Below is a small trained network, with its code and all its weights. Each question gives an input and a class and asks what happens when units are switched off, that is, made to give their printed mean instead of their output.

import numpy as np


def w(rows, s, z=0):
    codes = np.array(rows[::2]) - 128.0
    scale = np.full(codes.shape[1], s)
    scale[-1] = z or s
    return codes * scale


def norm(h):
    return h / np.sqrt((h * h).mean(-1, keepdims=True) + 1e-5)


def f(y):
    return y / 2 * (1 + np.tanh(0.7978845608 * (y + 0.044715 * y**3)))


def log_softmax(a):
    a = a - a.max(-1, keepdims=True)
    return a - np.log(np.exp(a).sum(-1, keepdims=True))


def net(x, mask):
    res = np.array(x, float).reshape(1, 2) / 4 @ E
    u = 0
    for l in range(2):
        y = f(norm(res) @ A[l][:, :-1].T + A[l][:, -1])
        res = res + np.where(mask[u : u + 12], y, B[l][:, -1]) @ B[l][:, :-1]
        u += 12
    return log_softmax(norm(res)[-1] @ U[:, :-1].T + U[:, -1])


A, B = {}, {}
E = w([
[168,157,173,47,226,241,251,67],'x0',
[203,235,189,26,109,78,111,243],'x1',
],0.0018)
A[0] = w([
[144,130,125,143,147,114,127,121,3],'L0N0',
[181,165,127,211,171,96,148,126,95],'L0N1',
[160,189,93,176,120,92,174,104,57],'L0N2',
[126,107,134,117,136,127,121,134,100],'L0N3',
[116,159,101,128,152,110,126,116,88],'L0N4',
[120,132,53,91,148,109,138,131,47],'L0N5',
[158,156,142,194,129,89,177,116,89],'L0N6',
[128,148,135,143,161,100,122,112,80],'L0N7',
[192,204,130,253,151,105,173,127,66],'L0N8',
[164,151,162,181,149,91,141,106,81],'L0N9',
[146,125,166,171,106,130,153,135,30],'L0N10',
[133,138,109,136,129,128,130,130,3],'L0N11',
],0.0058,0.0044)
B[0] = w([
[40,88,156,2,94,157,95,155,5],'L0N0',
[106,137,143,118,125,124,123,118,79],'L0N1',
[152,101,114,109,128,139,108,128,37],'L0N2',
[119,129,129,127,126,130,130,133,85],'L0N3',
[133,128,117,124,120,144,119,129,70],'L0N4',
[102,142,145,114,86,150,125,125,29],'L0N5',
[107,129,131,114,137,119,123,123,72],'L0N6',
[118,128,122,124,115,144,133,148,60],'L0N7',
[131,113,131,111,131,122,116,118,46],'L0N8',
[134,120,128,117,122,120,126,118,62],'L0N9',
[72,121,122,101,111,175,126,170,18],'L0N10',
[116,49,195,32,137,176,52,139,5],'L0N11',
],0.0057,0.0013)
A[1] = w([
[104,145,127,108,147,138,141,112,96],'L1N0',
[123,135,116,111,125,147,124,133,17],'L1N1',
[140,97,141,126,128,147,121,124,96],'L1N2',
[118,128,116,116,132,150,134,151,7],'L1N3',
[51,79,117,102,68,102,13,174,88],'L1N4',
[103,113,157,17,170,218,163,106,82],'L1N5',
[113,143,127,123,123,121,121,146,114],'L1N6',
[48,21,134,116,113,196,102,76,56],'L1N7',
[126,163,161,2,104,132,89,205,61],'L1N8',
[167,124,147,93,114,114,114,149,94],'L1N9',
[126,135,169,120,114,131,138,147,84],'L1N10',
[138,137,149,134,123,122,144,117,98],'L1N11',
],0.0089,0.0015)
B[1] = w([
[122,86,109,172,50,61,52,158,115],'L1N0',
[157,127,79,233,107,102,160,130,44],'L1N1',
[159,241,110,163,137,8,55,198,66],'L1N2',
[170,104,102,243,126,105,176,90,43],'L1N3',
[254,89,223,170,47,109,164,138,250],'L1N4',
[244,71,219,194,9,80,130,153,237],'L1N5',
[93,5,148,184,143,253,193,18,114],'L1N6',
[36,206,35,129,243,108,126,91,178],'L1N7',
[14,167,34,134,234,137,123,76,205],'L1N8',
[92,137,67,158,146,91,105,112,150],'L1N9',
[124,94,100,194,156,146,139,49,91],'L1N10',
[11,29,114,181,51,125,40,143,193],'L1N11',
],0.0079,0.0016)
U = w([
[221,96,172,178,69,96,143,129,157],'0',
[72,164,34,149,216,118,127,80,156],'1',
[95,127,161,10,117,191,119,181,121],'2',
[179,76,25,94,119,178,69,141,2],'3',
],0.012,0.0069)

Each question gives the input, the list of numbers given to net, and the class t.
The units are the neurons (one row each of A and B). Each row of codes is followed by its name. A weight is (code - 128) times the scale printed after its matrix; where a second scale follows, it is the last column's (A, B and U).
mask holds one flag per neuron, layer by layer. A switched-off neuron (its flag False) gives its mean, the last column of its row in B, instead of its output. The means were averaged over made-up inputs and are rounded, as every weight is.
A unit's drop is (log p(t) with every unit on - log p(t) with that unit switched off) / (log p(t) with every unit on - log p(t) with every unit switched off).
The circuit of an input: a set's keep is (log p(t) with only the set's units on - log p(t) with every unit switched off) / (log p(t) with every unit on - log p(t) with every unit switched off). Starting from the 12 units with the biggest drops (on a tie, the unit counted first), units are removed one at a time, each time the one whose removal leaves the highest keep (on an exact tie, the one counted first), for as long as the keep stays at least 0.8.
units of the circuit, in order: the units of the circuit, biggest drop first
most important unit: the unit with the biggest drop
top k neurons: the k neurons with the biggest drops, biggest first
top k neurons in layer l: the k neurons of layer l with the biggest drops, biggest first
drop when u is switched off: that unit's drop, to one decimal
input [8,-5], class 0: most important unit : L1N5
input [-6,-8], class 1: top 2 neurons : [L1N7 L1N5]
input [2,1], class 2: units of the circuit, in order : [L1N5 L1N8]
input [3,-3], class 2: top 3 neurons : [L1N5 L1N7 L1N4]
input [1,3], class 2: units of the circuit, in order : [L1N5 L1N8 L1N4]
input [-3,-1], class 2: top 2 neurons : [L1N4 L1N5]
input [-1,1], class 2: top 3 neurons in layer 1 : [L1N4 L1N5 L1N8]
input [-1,-2], class 2: top 3 neurons in layer 1 : [L1N4 L1N5 L1N7]
input [-3,0], class 2: top 4 neurons in layer 1 : [L1N4 L1N5 L1N8 L1N7]
input [3,-1], class 2: top 3 neurons in layer 1 : [L1N5 L1N4 L1N7]
input [8,-7], class 0: drop when L1N5 is switched off : 4.8
input [6,-5], class 0: drop when L1N5 is switched off : 4.0
input [-7,8], class 1: drop when L1N8 is switched off : 1.8
input [-1,-4], class 1: units of the circuit, in order : [L1N4]
input [4,6], class 1: drop when L1N8 is switched off : 0.1
